Below are the code and all the weights of a small trained network. Each question names an input and a class and asks about switching units off, where a switched-off unit gives its printed mean instead of its output.

import numpy as np


def w(rows, s, z=0):
    codes = np.array(rows[::2]) - 128.0
    scale = np.full(codes.shape[1], s)
    scale[-1] = z or s
    return codes * scale


def norm(h):
    return h / np.sqrt((h * h).mean(-1, keepdims=True) + 1e-5)


def f(y):
    return np.maximum(y, 0)


def log_softmax(a):
    a = a - a.max(-1, keepdims=True)
    return a - np.log(np.exp(a).sum(-1, keepdims=True))


def net(x, mask):
    res = np.array(x, float).reshape(1, 2) / 4 @ E
    u = 0
    for l in range(2):
        y = f(norm(res) @ A[l][:, :-1].T + A[l][:, -1])
        res = res + np.where(mask[u : u + 13], y, B[l][:, -1]) @ B[l][:, :-1]
        u += 13
    return log_softmax(norm(res)[-1] @ U[:, :-1].T + U[:, -1])


A, B = {}, {}
E = w([
[217,128,83,75,125,133],'x0',
[146,163,90,130,254,174],'x1',
],0.0091)
A[0] = w([
[170,179,126,149,171,166,253],'L0N0',
[23,69,215,174,157,44,150],'L0N1',
[165,62,118,113,84,47,74],'L0N2',
[61,82,171,203,101,152,25],'L0N3',
[130,146,174,93,178,123,46],'L0N4',
[39,119,200,205,164,115,156],'L0N5',
[82,145,175,148,115,69,78],'L0N6',
[72,14,172,197,146,62,33],'L0N7',
[138,124,211,161,61,120,65],'L0N8',
[107,78,96,180,225,171,53],'L0N9',
[70,56,203,210,105,211,21],'L0N10',
[154,132,131,129,142,189,8],'L0N11',
[116,145,115,93,2,46,52],'L0N12',
],0.0095,0.0034)
B[0] = w([
[111,89,212,112,106,234,214],'L0N0',
[138,144,34,240,100,138,254],'L0N1',
[112,57,206,62,144,142,205],'L0N2',
[88,210,71,239,114,57,198],'L0N3',
[172,196,154,100,224,188,143],'L0N4',
[173,149,35,131,92,105,242],'L0N5',
[58,203,68,147,172,91,181],'L0N6',
[71,185,82,197,183,39,196],'L0N7',
[179,159,114,94,147,215,200],'L0N8',
[98,158,157,69,234,157,198],'L0N9',
[145,209,77,163,153,19,200],'L0N10',
[164,180,149,169,98,26,141],'L0N11',
[180,131,254,146,109,80,250],'L0N12',
],0.0074,0.0084)
A[1] = w([
[96,126,154,70,162,153,70],'L1N0',
[158,45,141,108,116,145,146],'L1N1',
[163,136,245,131,108,72,80],'L1N2',
[159,83,155,148,84,78,99],'L1N3',
[190,196,138,164,70,128,205],'L1N4',
[83,13,63,102,105,78,2],'L1N5',
[32,98,60,131,131,74,124],'L1N6',
[90,105,86,39,177,161,89],'L1N7',
[113,120,143,115,149,208,94],'L1N8',
[174,175,34,79,75,176,221],'L1N9',
[148,62,95,101,212,168,86],'L1N10',
[165,115,103,70,150,162,184],'L1N11',
[105,200,143,163,133,150,139],'L1N12',
],0.011,0.0044)
B[1] = w([
[146,131,98,147,187,76,178],'L1N0',
[145,117,156,197,86,92,211],'L1N1',
[193,153,187,89,111,91,250],'L1N2',
[145,130,170,54,161,98,195],'L1N3',
[187,78,194,86,118,157,255],'L1N4',
[155,184,120,220,105,38,128],'L1N5',
[85,254,121,172,106,67,192],'L1N6',
[105,153,50,105,144,149,188],'L1N7',
[129,145,69,104,143,170,201],'L1N8',
[129,86,177,163,80,110,211],'L1N9',
[41,118,71,103,130,144,207],'L1N10',
[115,129,125,146,96,135,226],'L1N11',
[159,99,131,49,111,108,216],'L1N12',
],0.0098,0.0069)
U = w([
[145,62,119,110,62,195,139],'0',
[70,145,47,80,192,216,253],'1',
[189,106,252,78,95,53,238],'2',
[64,96,217,154,165,137,2],'3',
[92,216,72,208,131,43,197],'4',
[88,78,173,119,183,91,2],'5',
],0.011,0.0044)

Each question gives the input, the list of numbers given to net, and the class t.
The units are the neurons (one row each of A and B). Each row of codes is followed by its name. A weight is (code - 128) times the scale printed after its matrix; where a second scale follows, it is the last column's (A, B and U).
mask holds one flag per neuron, layer by layer. A switched-off neuron (its flag False) gives its mean, the last column of its row in B, instead of its output. The means were averaged over made-up inputs and are rounded, as every weight is.
A unit's drop is (log p(t) with every unit on - log p(t) with that unit switched off) / (log p(t) with every unit on - log p(t) with every unit switched off).
k most important neurons: the k neurons with the biggest drops, biggest first
k most important neurons of layer l: the k neurons of layer l with the biggest drops, biggest first
drop of u: that unit's drop, to one decimal
input [3,1], class 0: 3 most important neurons -> (L0N12, L0N9, L0N10)
input [5,0], class 0: 4 most important neurons -> (L0N12, L0N9, L0N10, L0N3)
input [-4,-8], class 4: 4 most important neurons -> (L0N7, L0N1, L0N6, L0N3)
input [0,2], class 1: most important neuron -> (L0N12)
input [6,0], class 0: 4 most important neurons -> (L0N12, L0N9, L0N10, L0N3)
input [6,2], class 0: 2 most important neurons -> (L0N12, L0N9)
input [1,0], class 0: 4 most important neurons of layer 1 -> (L1N6, L1N8, L1N1, L1N3)
input [8,0], class 0: 3 most important neurons of layer 0 -> (L0N12, L0N10, L0N3)
input [7,3], class 0: 2 most important neurons of layer 0 -> (L0N9, L0N12)
input [2,2], class 1: drop of L0N12 -> 0.8
input [-4,-6], class 4: drop of L0N6 -> 0.1
input [0,0], class 0: drop of L0N6 -> 0.6
input [5,1], class 0: drop of L0N10 -> 0.1
